Below is a small trained network, with its code and all its weights. Each question gives an input and a class and asks what happens when units are switched off, that is, made to give their printed mean instead of their output.

import numpy as np


def w(rows, s, z=0):
    codes = np.array(rows[::2]) - 128.0
    scale = np.full(codes.shape[1], s)
    scale[-1] = z or s
    return codes * scale


def norm(h):
    return h / np.sqrt((h * h).mean(-1, keepdims=True) + 1e-5)


def f(y):
    return np.maximum(y, 0)


def log_softmax(a):
    a = a - a.max(-1, keepdims=True)
    return a - np.log(np.exp(a).sum(-1, keepdims=True))


def net(x, mask):
    res = np.array(x, float).reshape(1, 8) / 4 @ E
    u = 0
    for l in range(2):
        y = f(norm(res) @ A[l][:, :-1].T + A[l][:, -1])
        res = res + np.where(mask[u : u + 6], y, B[l][:, -1]) @ B[l][:, :-1]
        u += 6
    return log_softmax(norm(res)[-1] @ U[:, :-1].T + U[:, -1])


A, B = {}, {}
E = w([
[160,151,132,124,170,157,141,141,145,133,55,113],'x0',
[164,57,61,104,60,64,4,46,172,76,1,211],'x1',
[141,37,183,75,149,152,75,48,79,228,134,31],'x2',
[126,109,164,136,118,97,118,131,110,107,160,140],'x3',
[59,124,98,59,191,118,144,44,173,59,123,87],'x4',
[127,138,104,112,89,169,150,108,125,133,128,132],'x5',
[157,217,86,135,184,182,51,44,26,75,183,146],'x6',
[147,131,159,192,106,194,101,101,204,94,161,69],'x7',
],0.0087)
A[0] = w([
[39,153,77,33,163,65,182,143,24,179,106,254,52],'0.n1',
[95,183,101,163,136,116,184,160,152,15,148,244,2],'0.n2',
[103,140,138,238,68,185,92,88,208,65,160,67,87],'0.n3',
[22,117,104,76,216,116,167,40,174,50,127,104,84],'0.n4',
[84,180,122,159,216,178,162,142,70,124,193,86,40],'0.n5',
[208,191,92,163,141,165,72,146,30,115,129,122,127],'0.n6',
],0.0087,0.0085)
B[0] = w([
[158,205,179,61,161,180,73,177,156,109,122,94,254],'0.n1',
[116,135,84,221,172,36,127,86,116,249,83,27,236],'0.n2',
[92,202,195,49,161,131,62,207,81,119,63,112,205],'0.n3',
[178,94,137,223,30,179,120,191,9,130,133,139,253],'0.n4',
[94,75,84,104,121,161,96,89,132,111,93,198,235],'0.n5',
[161,55,86,158,106,117,146,167,138,74,183,77,243],'0.n6',
],0.012,0.0063)
A[1] = w([
[55,69,62,151,200,103,78,105,129,76,131,89,234],'1.n1',
[130,82,167,73,147,132,104,17,90,184,177,58,2],'1.n2',
[85,185,198,106,235,181,184,130,143,119,222,101,77],'1.n3',
[54,254,81,165,132,79,183,135,166,41,142,181,14],'1.n4',
[58,100,126,186,160,190,251,135,106,170,178,158,102],'1.n5',
[45,40,144,104,146,102,210,196,216,134,102,97,160],'1.n6',
],0.0098,0.0043)
B[1] = w([
[113,182,80,50,104,121,162,85,150,114,190,155,254],'1.n1',
[116,115,51,135,185,73,222,128,156,251,67,53,195],'1.n2',
[145,159,108,91,123,69,62,123,179,124,40,225,209],'1.n3',
[126,91,154,154,197,76,160,13,129,207,72,22,166],'1.n4',
[157,29,57,101,89,68,67,107,150,57,93,179,223],'1.n5',
[164,194,143,83,57,142,192,92,115,104,181,99,251],'1.n6',
],0.012,0.0065)
U = w([
[116,91,107,185,193,87,181,88,124,183,83,43,110],'0',
[113,91,98,73,94,99,49,49,183,71,70,247,2],'1',
[126,172,131,77,89,165,185,111,115,73,215,121,215],'2',
[92,178,194,33,199,179,62,197,112,136,118,111,52],'3',
[160,74,127,208,75,152,131,211,78,166,160,187,96],'4',
[106,150,108,86,109,137,128,137,105,132,133,124,198],'5',
],0.013,0.0066)

Each question gives the input, the list of numbers given to net, and the class t.
The units are the neurons (one row each of A and B). Each row of codes is followed by its name. A weight is (code - 128) times the scale printed after its matrix; where a second scale follows, it is the last column's (A, B and U).
mask holds one flag per neuron, layer by layer. A switched-off neuron (its flag False) gives its mean, the last column of its row in B, instead of its output. The means were averaged over made-up inputs and are rounded, as every weight is.
A unit's drop is (log p(t) with every unit on - log p(t) with that unit switched off) / (log p(t) with every unit on - log p(t) with every unit switched off).
The circuit of an input: a set's keep is (log p(t) with only the set's units on - log p(t) with every unit switched off) / (log p(t) with every unit on - log p(t) with every unit switched off). Starting from all 12 units, units are removed one at a time, each time the one whose removal leaves the highest keep (on an exact tie, the one counted first), for as long as the keep stays at least 0.8.
units of the circuit, in order: the units of the circuit, biggest drop first
top k neurons: the k neurons with the biggest drops, biggest first
top k neurons in layer l: the k neurons of layer l with the biggest drops, biggest first
input [1,-8,-2,7,-8,-1,1,2], class 1: units of the circuit, in order : (1.n5; 0.n4; 1.n3)
input [-7,0,7,8,8,-4,-8,-6], class 2: top 2 neurons : (1.n6; 0.n2)
input [-8,1,1,-3,1,-3,8,-5], class 2: units of the circuit, in order : (0.n6; 1.n1)
input [-3,0,0,-7,1,3,1,6], class 3: units of the circuit, in order : (0.n3)
input [-8,-5,-3,-4,-3,-2,4,-8], class 3: top 2 neurons : (0.n1; 1.n5)
input [8,8,8,-2,-1,7,-6,-4], class 0: units of the circuit, in order : (1.n5; 1.n3)
input [-4,-8,-3,5,-7,-8,4,4], class 1: units of the circuit, in order : (0.n4; 1.n3)
input [2,-5,5,0,6,-8,-1,6], class 3: top 3 neurons : (0.n3; 0.n2; 0.n4)
input [5,1,-6,-3,-6,5,-1,-7], class 3: top 4 neurons : (0.n1; 0.n4; 1.n2; 1.n5)
input [3,3,-1,5,5,-2,6,6], class 2: top 2 neurons in layer 1 : (1.n3; 1.n2)
input [1,1,2,3,1,7,3,-2], class 2: top 3 neurons : (0.n6; 0.n2; 0.n3)
input [4,0,4,3,-5,5,6,1], class 2: top 2 neurons : (0.n6; 0.n4)
input [6,3,1,4,-1,5,-7,7], class 2: top 2 neurons : (1.n6; 0.n1)
input [0,-7,1,-1,-2,-6,-6,8], class 3: top 2 neurons : (0.n3; 1.n3)
input [8,4,-4,8,-4,7,8,1], class 2: top 3 neurons : (0.n6; 1.n1; 0.n4)
input [-1,0,-3,5,6,-1,-3,-6], class 3: top 2 neurons in layer 0 : (0.n1; 0.n6)
input [-8,6,-4,1,0,3,0,-2], class 5: top 3 neurons in layer 1 : (1.n5; 1.n1; 1.n3)
input [8,8,8,5,4,0,-3,-1], class 0: top neuron in layer 1 : (1.n2)
input [-7,8,-8,1,6,4,7,4], class 0: top 2 neurons in layer 0 : (0.n2; 0.n5)
input [7,-1,4,-5,-1,-4,5,7], class 3: top 2 neurons in layer 1 : (1.n6; 1.n5)
input [2,-6,3,-3,7,1,2,5], class 4: top 3 neurons : (0.n4; 0.n1; 1.n6)
